Here is a tiny trained network, its code and every weight. The questions are about switching its units off for an input and a class, where a switched-off unit gives its printed mean instead of its output.

import numpy as np


def w(rows, s, z=0):
    codes = np.array(rows[::2]) - 128.0
    scale = np.full(codes.shape[1], s)
    scale[-1] = z or s
    return codes * scale


def f(y):
    return y / 2 * (1 + np.tanh(0.7978845608 * (y + 0.044715 * y**3)))


def log_softmax(a):
    a = a - a.max(-1, keepdims=True)
    return a - np.log(np.exp(a).sum(-1, keepdims=True))


def net(x, mask):
    res = np.array(x, float).reshape(1, 5) / 4 @ E
    y = f(res @ A[0][:, :-1].T + A[0][:, -1])
    res = res + np.where(mask, y, B[0][:, -1]) @ B[0][:, :-1]
    return log_softmax(res[-1] @ U[:, :-1].T + U[:, -1])


A, B = {}, {}
E = w([
[120,255,118,168,184,165],'x0',
[135,181,187,85,21,117],'x1',
[127,126,131,127,128,130],'x2',
[219,170,148,93,179,57],'x3',
[210,134,77,191,66,124],'x4',
],0.0083)
A[0] = w([
[228,166,124,59,119,142,208],'neuron 0',
[145,136,134,87,161,2,112],'neuron 1',
[115,78,83,175,201,113,102],'neuron 2',
[95,138,155,81,177,159,95],'neuron 3',
[131,112,78,134,169,153,69],'neuron 4',
[176,154,91,189,83,136,157],'neuron 5',
[160,138,192,84,176,67,126],'neuron 6',
[132,156,162,68,67,185,107],'neuron 7',
[215,125,170,89,185,120,125],'neuron 8',
[113,159,186,93,84,133,159],'neuron 9',
[69,93,126,170,92,170,102],'neuron 10',
[126,154,175,97,49,126,165],'neuron 11',
[41,123,147,156,90,160,139],'neuron 12',
[116,59,110,94,112,53,95],'neuron 13',
[59,102,110,136,101,187,97],'neuron 14',
[149,76,129,156,179,181,82],'neuron 15',
[110,130,140,144,129,106,255],'neuron 16',
[64,126,204,121,166,112,127],'neuron 17',
[116,196,106,129,153,158,102],'neuron 18',
[135,188,129,136,174,176,121],'neuron 19',
[193,109,80,234,83,115,118],'neuron 20',
[165,131,127,186,97,123,77],'neuron 21',
[121,31,126,112,127,69,134],'neuron 22',
[62,129,150,76,160,103,88],'neuron 23',
[90,220,159,165,154,152,106],'neuron 24',
[108,172,180,136,57,110,131],'neuron 25',
[141,87,74,128,191,168,101],'neuron 26',
[105,219,141,89,59,115,118],'neuron 27',
[188,146,43,161,80,116,85],'neuron 28',
[148,58,165,122,118,111,109],'neuron 29',
[102,129,136,72,156,144,116],'neuron 30',
[95,142,155,91,131,123,173],'neuron 31',
[148,149,146,90,79,144,174],'neuron 32',
[154,62,160,110,105,129,128],'neuron 33',
[136,155,227,131,74,140,63],'neuron 34',
[139,58,129,96,110,108,106],'neuron 35',
[149,184,115,111,157,193,121],'neuron 36',
[180,143,87,170,62,145,138],'neuron 37',
[126,190,151,181,137,156,102],'neuron 38',
[209,135,137,62,171,97,83],'neuron 39',
[73,133,127,56,161,121,78],'neuron 40',
[96,186,126,185,143,111,88],'neuron 41',
[137,193,107,145,156,168,127],'neuron 42',
[86,116,103,126,94,212,110],'neuron 43',
[129,93,108,153,214,159,97],'neuron 44',
],0.0082,0.0063)
B[0] = w([
[100,109,115,215,165,135,254],'neuron 0',
[97,180,118,185,70,129,204],'neuron 1',
[209,147,51,70,157,124,200],'neuron 2',
[96,115,151,77,136,106,160],'neuron 3',
[178,171,58,54,79,148,135],'neuron 4',
[32,68,180,105,161,105,217],'neuron 5',
[97,168,98,190,111,99,208],'neuron 6',
[182,137,50,124,157,135,174],'neuron 7',
[107,202,113,226,67,98,202],'neuron 8',
[152,97,58,127,209,140,199],'neuron 9',
[142,193,123,195,40,79,188],'neuron 10',
[155,99,65,125,197,147,226],'neuron 11',
[108,181,86,215,112,84,205],'neuron 12',
[183,137,206,104,87,178,193],'neuron 13',
[124,201,119,183,60,84,187],'neuron 14',
[169,147,56,92,112,126,150],'neuron 15',
[127,17,128,223,185,160,252],'neuron 16',
[23,119,186,98,160,51,191],'neuron 17',
[151,105,202,114,76,176,162],'neuron 18',
[165,95,192,129,95,172,181],'neuron 19',
[5,56,182,19,189,37,233],'neuron 20',
[85,140,131,53,119,39,140],'neuron 21',
[177,109,192,144,97,212,235],'neuron 22',
[65,106,154,75,97,62,170],'neuron 23',
[160,82,212,109,63,174,191],'neuron 24',
[167,137,56,115,188,144,190],'neuron 25',
[191,160,3,64,135,141,178],'neuron 26',
[156,103,68,87,165,168,197],'neuron 27',
[30,137,196,60,120,28,189],'neuron 28',
[213,116,202,116,68,187,177],'neuron 29',
[103,111,163,105,159,64,154],'neuron 30',
[97,92,123,134,189,113,186],'neuron 31',
[143,101,87,145,164,146,196],'neuron 32',
[170,105,189,118,98,204,190],'neuron 33',
[185,170,12,37,139,135,156],'neuron 34',
[161,118,184,111,81,185,186],'neuron 35',
[146,97,247,123,64,161,165],'neuron 36',
[53,102,149,105,165,101,211],'neuron 37',
[154,88,168,84,89,167,161],'neuron 38',
[127,210,131,180,33,86,186],'neuron 39',
[58,148,143,43,118,63,158],'neuron 40',
[204,118,186,67,67,196,146],'neuron 41',
[129,101,207,103,99,208,183],'neuron 42',
[148,199,119,195,59,45,180],'neuron 43',
[160,169,57,97,156,141,187],'neuron 44',
],0.0053,0.0051)
U = w([
[203,88,254,90,69,217,98],'0',
[132,87,157,171,182,140,254],'1',
[61,105,187,38,158,39,76],'2',
[150,203,127,224,68,76,81],'3',
[219,124,48,55,192,159,68],'4',
],0.0094,0.009)

Each question gives the input, the list of numbers given to net, and the class t.
The units are the neurons (one row each of A and B). Each row of codes is followed by its name. A weight is (code - 128) times the scale printed after its matrix; where a second scale follows, it is the last column's (A, B and U).
mask holds one flag per neuron, in row order. A switched-off neuron (its flag False) gives its mean, the last column of its row in B, instead of its output. The means were averaged over made-up inputs and are rounded, as every weight is.
A unit's drop is (log p(t) with every unit on - log p(t) with that unit switched off) / (log p(t) with every unit on - log p(t) with every unit switched off).
The circuit of an input: a set's keep is (log p(t) with only the set's units on - log p(t) with every unit switched off) / (log p(t) with every unit on - log p(t) with every unit switched off). Starting from the 12 units with the biggest drops (on a tie, the unit counted first), units are removed one at a time, each time the one whose removal leaves the highest keep (on an exact tie, the one counted first), for as long as the keep stays at least 0.8.
units of the circuit, in order: the units of the circuit, biggest drop first
most important unit: the unit with the biggest drop
k most important neurons: the k neurons with the biggest drops, biggest first
drop when u is switched off: that unit's drop, to one decimal
input [3,-5,-1,-1,6], class 2: most important unit => neuron 20
input [-8,-8,-4,5,3], class 0: units of the circuit, in order => (neuron 22; neuron 13)
input [-2,6,7,7,6], class 1: units of the circuit, in order => (neuron 0; neuron 11)
input [6,0,5,7,-5], class 3: 2 most important neurons => (neuron 8; neuron 6)
input [6,-5,4,-7,-2], class 3: units of the circuit, in order => (neuron 43; neuron 14; neuron 10)
input [4,-7,-5,-7,3], class 3: units of the circuit, in order => (neuron 43; neuron 10)
input [8,8,-4,-4,6], class 0: units of the circuit, in order => (neuron 24; neuron 38)
input [7,6,-6,-6,3], class 0: units of the circuit, in order => (neuron 24; neuron 38)
input [4,-8,-5,-6,-8], class 2: units of the circuit, in order => (neuron 17; neuron 40)
input [3,-7,-3,8,-2], class 3: 2 most important neurons => (neuron 8; neuron 39)
input [7,-8,3,6,8], class 2: 3 most important neurons => (neuron 20; neuron 28; neuron 5)
input [0,8,8,-7,5], class 1: 2 most important neurons => (neuron 5; neuron 37)
input [-7,6,1,-4,8], class 2: drop when neuron 3 is switched off => 0.0
input [-3,-7,-6,-6,5], class 4: drop when neuron 2 is switched off => 0.4
input [-1,5,-8,5,4], class 1: drop when neuron 10 is switched off => 0.1
input [-7,-3,-5,-4,-6], class 0: most important unit => neuron 22
